What each symbol does to the objects:
* | fe vi su le se ka
j419 | j163 j825 j293 j40 j854 j107
j718 | j667 j562 j610 j192 j112 j76
j432 | j146 j979 j898 j738 j909 j856
j765 | j753 j661 j851 j326 j610 j87
j562 | j718 j76 j639 j293 j163 j596
j87 | j661 j389 j753 j610 j667 j326
j898 | j489 j320 j862 j979 j978 j146
j753 | j25 j765 j613 j389 j736 j661
j146 | j320 j432 j489 j978 j178 j979
j738 | j978 j178 j979 j613 j25 j909
j736 | j326 j610 j87 j718 j76 j639
j805 | j862 j489 j241 j146 j979 j898
j192 | j596 j293 j562 j419 j107 j112
j1 | j315 j241 j542 j805 j898 j808
j241 | j1 j808 j256 j489 j320 j862
j851 | j613 j25 j909 j661 j389 j753
j185 | j327 j321 j854 j256 j1 j560
j321 | j185 j560 j582 j315 j241 j542
j73 | j909 j613 j738 j753 j661 j851
j825 | j419 j107 j112 j277 j582 j424
j596 | j76 j192 j718 j163 j825 j293
j389 | j87 j326 j765 j639 j718 j736
j862 | j808 j805 j1 j320 j432 j489
j610 | j736 j639 j389 j562 j596 j667
j326 | j389 j736 j661 j667 j562 j610
j293 | j192 j112 j76 j825 j424 j163
j107 | j825 j424 j163 j854 j327 j40
j320 | j898 j146 j805 j856 j738 j432
j256 | j542 j315 j321 j808 j805 j1
j76 | j562 j596 j667 j112 j419 j192
j112 | j293 j163 j596 j107 j40 j419
j163 | j112 j419 j192 j424 j277 j825
j661 | j765 j87 j25 j736 j639 j389
j808 | j241 j862 j315 j898 j146 j805
j40 | j424 j277 j825 j327 j321 j854
j856 | j979 j978 j146 j909 j613 j738
j667 | j639 j718 j736 j596 j293 j562
j854 | j277 j582 j424 j321 j542 j327
j277 | j40 j854 j107 j185 j560 j582
j327 | j582 j185 j277 j542 j315 j321
j909 | j178 j73 j978 j25 j765 j613
j560 | j321 j542 j327 j1 j808 j256
j424 | j107 j40 j419 j582 j185 j277
j542 | j560 j256 j185 j241 j862 j315
j178 | j738 j909 j856 j851 j753 j73
j25 | j851 j753 j73 j87 j326 j765
j639 | j610 j667 j326 j76 j192 j718
j979 | j432 j856 j320 j178 j73 j978
j978 | j856 j738 j432 j73 j851 j178
j315 | j256 j1 j560 j862 j489 j241
j613 | j73 j851 j178 j765 j87 j25
j489 | j805 j898 j808 j432 j856 j320
j582 | j854 j327 j40 j560 j256 j185

The rows follow the links: the fewer symbols apart two objects are, the more alike their rows tend to be.

Each row is also shifted at random along 2 hidden directions that mean nothing.

Each row, then its object:
[-12  18 -20 -12 -33  -4  -1 -21 -12  14   3 -22  23 -26 -16 -31  16   8 -17  -1  39 -27 -21  -4   2  -6 -24  -4  24  34 -27   6 -22  10 -17  20  -9 -21 -30  29  22 -25 -11]
object: j178
[ 13   9   3  12  45  14 -14 -17 -22  -3   7  27 -29 -24   7 -40  -3   1  23   0  26 -32  -3  -7 -10  27  23 -14  17  34  -8  -3 -25  -5  31 -16   2 -14  23  37  -6  25   3]
object: j596
[ 11  25  29 -11  17  -6  17 -32  18 -16  -5  14 -15 -18 -14  18 -13  -9   4   2  63  19   0   5 -14  -9  18   2  38 -14 -42   5  19  -9  -1   8  -6 -26   9 -23 -19 -22  16]
object: j610
[ 74  -8 -26 -13  37 -12  11  15  -5  17 -13  20 -23  18  -9   0  18 -17  12  -5 -31  -1 -10   2  15 -28  28  12 -22  -3  18   4  -6  15  47   5   4  12  32   5  27 -18 -19]
object: j107
[-22  29 -30   9  -9   4  -5 -34  22  17  10  -1  -2 -22   0   4  18  10  -4  -1  61   8   9  -7 -14  39  -1 -10  41   7 -29   1  21   8   5 -17 -28 -39 -24 -14  31  21 -20]
object: j765
[ 22  -5 -26  -9  42 -18  11  17   6  18 -19  21 -26  14  -3  14  20 -23  14  -1 -26   8   1   8  19 -20  35  17 -15 -24  10   5   8  19  52   2  -4   5  36 -10  31 -16 -23]
object: j825
[-61 -29  23  -8 -17 -11  11  31  -2 -19 -11 -10  11  22 -13  -1 -18  -3 -13   1 -60  -3 -10   3  -8 -22  -8   9 -40   1  28   7  -4  -8 -29  16  -7  36 -11   4 -28 -21  18]
object: j1
[-16  19  -5 -15 -24   5   3 -20 -25   3   7 -21  25 -32 -15 -36   2  10 -22  -2  38 -30 -24  -2  -4 -14 -26 -11  26  29 -31  -3 -30   0 -23  19   0 -25 -22  40  -5 -22   1]
object: j909
[ -3  -1  34  14  50  -5 -11  -4  -1 -27  -6  24 -36   2  13   2 -22 -11  26   6   8   0  10   3 -16  25  41   5   9  -5   3   5   1 -18  17 -18  -4   3  33   0 -34  32  31]
object: j293
[ 51 -19  -9 -15 -23   6  18  26  52   1  23  -6   4  42 -30  38  13  27 -17   2 -52  28   5  -8 -38  -3 -12 -19 -30  -3  18   5  58   2 -17   4 -40  35 -42 -43  18 -32  -7]
object: j808
[-43  25 -11  10 -16  11   1 -31  11   6   8  -4  12 -15  16  21   8   2   1   6  60  18  18  -5   3  28 -13  -6  34 -14 -31  -2  20   1  -6  -6   8 -37  -8 -25   9  25  -7]
object: j753
[-38 -33  30  -9  -2 -20  -2  27   2 -15 -10  -2   2  17 -12 -21 -13   6 -12   7 -61 -23  -9   6 -30  -6   0   3 -38  29  31  10  -5  -8 -23   6 -31  41 -17  18 -18 -15  19]
object: j315
[ 42 -24 -18   7  12   7   4  32  51  12  18  14 -25  44  -6  22  22  16   5  -4 -62  28  13  -8 -40  38  16 -26 -34  12  38   5  53  -4  19 -20 -49  31 -16 -34  29  10 -17]
object: j185
[-98 -20 -25 -14 -32  15   5  24   0  17  11 -16  23  19 -12   9  15  14 -21  -7 -48   2  -5  -9   0 -16 -35 -10 -29   0  19  -6   5   9  -7  20   3  26 -23   1  24 -17 -19]
object: j862
[-29 -24   1   3   2 -15 -12  32 -16   1 -16  -2  -3  13   4 -38   7  -2  -5  -2 -63 -27 -11   5   3  -6   6   8 -45  30  43  12 -33   2  -1  -3 -14  36  -4  39   8  12  -5]
object: j542
[151 -10 -11   5 -43  20  -6  14   3   3  17 -22  28  13   2  -4   6  22 -11  -2 -28  -8   0  -9 -11  13 -35 -15 -18  13  20  -7  -4   0 -26  -6  -4  19 -34   9  13  17  -5]
object: j898
[ 20 -26  -1   5  12  14   4  26  35   1  18   9 -15  40  -3  31   4  13  11  -2 -57  25  16  -4 -15  16   9 -18 -33 -16  34  -9  42  -3   8 -13 -14  34   3 -36   0  10  -3]
object: j327
[ 16  18 -33  -6 -40 -14   9 -15  -9  24 -18 -27  38 -17  -5  -1  18   0 -24  -7  32   0 -11   8  21 -14 -27  19  23  -5 -23   8  -8  13 -10  18   3 -27 -24   3  34 -23 -23]
object: j738
[ -8  26   5   7 -24  15   3 -28   3 -11  -1 -14  18 -17  16  36 -10   2  -5  -2  56  28  20  -5  11  10 -23  -3  36 -39 -29  -9  12  -2 -18  -1  37 -33   1 -23 -12  22   9]
object: j25

Complete each set of four: the symbols that take the first to the second take the third to the fourth, perhaps in another order.
Answers are names.
[-16 -17 -29  -7 -27  16  10  23  32  12  25 -15   7  32 -22  19  19  28 -20  -1 -48  20  -5 -11 -17  -3 -28 -25 -29  11  23  -2  34   6  -9   9 -29  21 -43 -23  31 -26 -22]
to [-14 -33  33  -7 -17 -11   6  35   1 -14 -13  -9  18  23 -11  10 -16  -2 -11   7 -58   9  -7   1  -5 -29 -11  10 -34 -10  25   4   5  -5 -29  14   0  40  -8  -4 -27 -20  23]
as [ 17 -28  16   3  -5 -22  -9  32 -17  -6 -14  -5   0  13  -2 -19  -7  -6  -5   1 -56 -19 -10  11  -5  -8   2  11 -36  21  36   9 -25  -4 -14  -1 -13  39  -7  26 -11   3  11]
to j321

[ 65 -27 -21   6  14   6   0  30  56  15  21  16 -23  40 -10  26  20  26   3  -1 -65  23  18 -10 -37  37  13 -25 -35  10  38   5  59  -2  17 -23 -51  35 -23 -39  31  14 -16]
to [107 -27 -12   2   2 -14  -6  31   8   5 -13   2  -3  26  -2 -15   8   3  -4  -3 -67  -9  -3   1 -14  15  10   0 -42  27  36  11   2   1   3  -7 -38  39 -17   6  13   6  -8]
as [-32   1  27  17  44   3 -21  -8 -27 -15  -1  22 -32 -20  21 -31 -14 -18  26   0  14 -23   2   1  -2  20  30   2  14  16  -1  -7 -37 -10  23 -16  18  -5  42  37 -35  31  18]
to j163

[ 18  -6  23   3  45 -17  -1  -2  46 -14  -4  31 -43  14   1  26  -8  -5  21   4   2  25  11   1 -39  36  43  -2  -1  -1   5  18  38 -12  23 -23 -43   9  14 -33 -19  11  23]
to [ 14  -5  40  14  44  -8 -10  -9   3 -24  -6  27 -36  -2  11   5 -23 -19  31   4  12   3  13   2 -10  16  42  11   3  -6   2   1   1 -23  17 -24   1   4  37  -4 -38  29  31]
as [ 10  23  21   3 -28  24   2 -31  -5 -17  10 -10  27 -21   9  26 -16   4  -7   2  58  16  10  -1  10  -2 -28 -10  33 -30 -31 -13   8  -4 -29   5  36 -25  -4 -16 -30  10  19]
to j613

[ 15 -21   9 -12  37   7  -2  24 -11  -5  13  23 -25   8 -18 -32  -4   4   4   2 -50 -25 -21 -10 -12 -16  21  -9 -29  32  19  -1 -24  -1  20   4  -6  29  14  29  -3 -27   2]
to [-27 -32  30  -6 -18 -12   5  34   0 -21 -10  -9  11  25 -12  10 -20  -7 -11   7 -60   8  -6   6  -4 -23  -7  10 -37  -7  30  10  -1  -6 -29  10   2  38  -7  -2 -30 -16  25]
as [-21 -28  24  -6  34  18  -2  27  -6 -18  21  17 -27  15 -13 -33 -15   5   5   4 -54 -24 -15  -7 -26 -11  17 -20 -34  29  23  -6 -12 -14   4   2  -8  40   9  22 -23 -17  23]
to j241

[ 59 -21 -19  12  12   5   2  33  23  13   7   5  -7  38  10  39  14   1  11  -5 -59  31  23  -6   9  12   5  -3 -41 -30  40  -4  33   7  20 -15   3  27   6 -38  17  24 -14]
to [-13 -16 -24  -4 -32  17  11  23   0  16   5 -19  23  27  -1  28   7   1 -12  -4 -46  19   0  -4  28 -34 -30   0 -28 -32  27 -11  13  17  -9  19  38  23  -7 -17  13 -10 -13]
as [  6 -34  25  -1  21  23   6  29  -3 -21  18  19 -15  25   3   1 -22  -1  10   7 -53   5   1  -9  -8 -11   9 -11 -33 -10  34  -9   3 -13   3  -2  17  37  17  -6 -29  -3  21]
to j1

[ 32 -29  23  -1  24  21   7  30   7 -17  19  16 -22  30  -9  12 -14   8   9   3 -56   7   2 -13 -19  -5  11 -16 -39  -5  28  -9  15 -11  -1  -4  -1  41  10 -14 -27  -8  22]
to [ 14 -31  27  -4 -13 -15   4  31  -2 -18 -10  -5   6  18  -6 -13 -12  -4  -9   3 -63 -10  -5   6 -16 -10   1  12 -36  12  32  12  -6 -11 -23   8 -18  46 -11   5 -27 -13  17]
as [-25  -3   4   4  42 -25   8   4  24  -1 -15  26 -39  19   0  32   0 -16  21   2  -8  28  11   5  -9  10  41  12  -4 -22   6  13  33  -6  31 -16 -25   9  19 -34   1   4   0]
to j582

[ 17  -8 -26  -4  37  -9   0  22 -28  17 -17  22 -16   5  -1  -6  14 -28  14  -5 -32 -12  -9   9  40 -39  28  22 -21 -15  15   1 -28  16  46  12  30  11  48  19  22 -14 -21]
to [ 32 -24 -20   6  10   2   4  31  37  16  19   9 -20  40   1  23  18  14   5  -3 -63  23  14  -7 -22  24  10 -17 -34   1  42   4  40   3  17 -18 -31  33  -5 -35  24  18 -17]
as [-52 -13 -39  -7 -33  22  -1  22  12  28  30 -24  18  19 -10 -19  23  29 -20  -7 -45 -12  -9 -12 -11   7 -31 -24 -27  28  20  -8   6  14 -13   2 -15  18 -39   7  38 -13 -27]
to j856

[-88  17 -22  -9 -31  -4  -4 -21 -35  16  -6 -23  32 -37  -9 -43   9  -4 -23  -4  38 -36 -25   4  18 -18 -24  13  26  27 -20   0 -43  11 -17  22  10 -27 -16  48  20 -26 -18]
to [-25  14  17  -7 -24  22   2 -30  19 -16  28  -6   7 -16  -7   8 -14  25 -11   9  58  10   4  -9 -32  23 -22 -23  38   8 -28  -8  21 -14 -30  -4 -13 -21 -27 -13 -21  -7  20]
as [-17 -30  11 -15 -21  -6  13  25  28 -10   2 -10   6  34 -15  21  -5  15 -14   2 -55  14  -2  -7 -22  -9  -7  -5 -37  -2  23   4  28  -9 -27   8 -24  37 -25 -26  -7 -28  17]
to j489

[ 27 -14 -29   2 -31  18  -7  17  14  18  32 -15  17  13 -16 -25  23  40 -21  -5 -43 -23 -12 -15 -27  19 -33 -30 -19  44  20  -3   2   5 -17  -4 -26  18 -50  15  31  -2 -27]
to [ 14  15  17  -4 -19  21   5 -35  33 -16  33  -5   1 -12 -13  17  -8  34 -12   5  56  15   2 -16 -49  28 -22 -33  36  11 -35  -6  35 -18 -33  -4 -24 -22 -36 -22 -20  -4  20]
as [ -7 -17 -24   4   1  -8 -11  37 -18  17 -17   2   2  21  12 -16  13 -12   4  -1 -68 -19   0   4  14   2   4   7 -43   9  43   2 -26   9  16 -11  -6  30   2  21  21  23 -17]
to j432

[-50  22 -31  -1  36  23  -2 -21 -11  18  16  22 -25 -28  -2 -24  13   4  13  -7  41 -15  -9 -11  10   9  15 -18  23  20 -19  -9 -23   7  46  -4   7 -34  19  24  29  -4 -25]
to [ -7   0  19  12  54   3 -10 -12   2 -19  17  33 -40 -16   5 -29 -13   4  23   8  19 -20  -6  -6 -37  39  35 -12   9  42  -5  -2 -12 -14  21 -26 -23   4   7  20 -20  24  21]
as [ 35 -19 -26  10   4  -2  -5  31  14  16   1  -1  -7  29   7   4  19   8   6  -3 -65   7   9  -1  -8  16   7  -4 -42   4  40   3  17   7  14 -17 -19  28  -6 -13  29  24 -21]
to j256

[-111   -1  -29   -8   48  -20   -3   12    8   20  -10   30  -38   10  -22  -18   27   -1   12   -7  -27  -15  -12    4  -15    3   39   -4  -15   33   13   15    0   10   48   -6  -46   12    5   10   35  -22  -27]
to [-44 -27  31  -1  21  21   2  35 -12 -22  15  12 -13  20   5   6 -23  -5  14   0 -63   0   1  -3   9 -20   3  -5 -33 -13  29 -12 -11  -8   2   3  40  39  35   3 -37   3  24]
as [-13  25 -20  -9  19  12  17 -23  26   8  14  16 -31 -10 -15  26  12   6   6  -1  52  23   3  -7  -9   2  20  -9  32 -13 -29  -5  28   8  30  -1  -7 -28  15 -27  16 -27  -7]
to j192

[ 44 -24  16 -10 -21  -1  16  25  34  -9   5  -6   4  38 -26  36 -10  13 -13   1 -48  24   0   0 -22 -15 -11  -8 -32 -12  23   5  39 -10 -26  10 -24  36 -19 -39 -12 -32  11]
to [ 32 -15 -12  -1 -29  17 -16  14   1   4  24 -18  25   5   1 -34   6  32 -20  -2 -30 -28  -5  -7 -14  24 -32 -24 -19  45  20  -9 -11  -2 -26  -8 -15  18 -42  25   9  13  -2]
as [ 41  27 -33  -3  26  20   9 -22   1  19  14  16 -19  -9  -2  24  17  -5  10  -6  47  19   8  -3  25  -9  12  -4  27 -19 -29 -14  11  14  42   3  25 -33  25 -21  28  -8 -22]
to j293

[-71 -11  36  11 -47  -8 -11   6 -15 -20 -22 -34  45   0  24  10 -23  -8 -12   7  -1   4   9   9  14   1 -32  19  -7 -26   6   1 -16 -12 -56   1  23   8 -13  -2 -35  30  24]
to [ 59  -1  16   5 -48 -22   6  -2  39 -16 -13 -21  36  17   5  45  -5   8 -20   7   5  35  19   2 -17  18 -28   9   4 -31  -1   9  43  -7 -47  -7 -24   7 -35 -45 -11  13   9]
as [-79  19   4 -12  21   1  11 -29  17  -5   5  13 -17 -15 -12  14  -2  -2   0   3  54  18  -4  -2  -8  -7  15  -5  38  -6 -41   3  18  -1  10   8 -12 -26  15 -16  -4 -20   5]
to j667

[128 -12  -6   9 -39  19  -9  19  -7   2  19 -27  27   4   7 -11   3  18 -16   0 -28 -10  -6  -7  -5  15 -39 -13 -19  15  24 -13  -8  -2 -26  -4   0  14 -26   8   5  20  -8]
to [ -6   9  -1   0 -49 -24   5  -9  34   7 -16 -25  29  11  -2  34   6   9 -23   0  13  30  14   8 -14  12 -20  10   4 -17  -7  17  42   5 -32   3 -33 -12 -45 -36  11   3  -9]
as [ 29 -17 -19 -16  45   2  -2  13  17   7  14  27 -38   9 -32 -33  16  16   5   2 -42 -28 -27  -9 -38   2  36 -23 -19  57  12   6  -2  -3  33  -6 -54  21  -6  26  19 -41 -13]
to j327

[-10  21  31 -11  16  -8  14 -39  16 -15  -9  11 -15 -18 -17  19 -13  -1   3   4  56  18   3  -2 -10 -10  17   4  39 -13 -37   4  21  -6   1  11  -2 -28  17 -19 -24 -23  22]
to [ 56   1 -17   0  42 -20  15  11  32  18 -16  20 -35  27  -1  38  15 -16  14  -2 -16  33  10   7   0  -4  43   9  -6 -32  10  11  41   6  44  -4 -17   1  24 -42  17  -1 -11]
as [-142   23  -22    0  -48  -19    4   -9  -30   16  -32  -28   49  -13    5    1    7  -19  -20   -7   22    0   -3   13   45  -25  -27   35   17  -28  -13    9  -23   13  -16   18   29  -27  -12    8   19   -5  -23]
to j87

[-50  14  25  -1 -21  21   4 -28  12 -17  26  -6   9 -20  -2   4 -11  25 -10   7  53   6   1 -10 -26  19 -22 -22  38   7 -33  -9  15 -10 -28  -2  -5 -21 -22  -9 -20   0  19]
to [ 78  16  22  -4 -23  19   8 -26  14 -22  19  -7  18 -15  -8   8 -16  18 -17   6  54   7   4  -6 -23  10 -26 -22  34   4 -31  -7  11 -13 -38   7  -3 -20 -21 -11 -29 -15  23]
as [-134  -26   11   -1   19   16   -8   29    9  -10   24   11  -20   22   -3   -8   -5   17    8    2  -61   -2    0  -10  -27   11    9  -20  -41   23   34   -6    9   -6   -1  -11  -18   41    0    2  -12    2   19]
to j854

[ 46  33 -11  10   1 -12 -10 -30 -15   9 -10   0  -3 -31   6 -17   9  -7   7  -5  66 -14   0   9  19  14   5  14  43   8 -31   6 -15  10   8  -6  -2 -38   5  14  13  15 -14]
to [ 36  21  19 -12  20 -10  16 -32  39 -16   2  16 -25 -14 -25  24  -7   4   4   4  59  21   3  -5 -35  11  19 -10  40   3 -36   7  41  -8  -1   3 -40 -26  -8 -25 -14 -29  17]
as [ -9 -17  28  12 -41  -3 -11   7  -5 -21   0 -19  29   0  12 -16 -21   9 -15   7 -12 -10   7   2 -15  21 -32  -8  -6  13  12   1  -7 -18 -52  -7 -10  18 -35  11 -29  27  24]
to j978

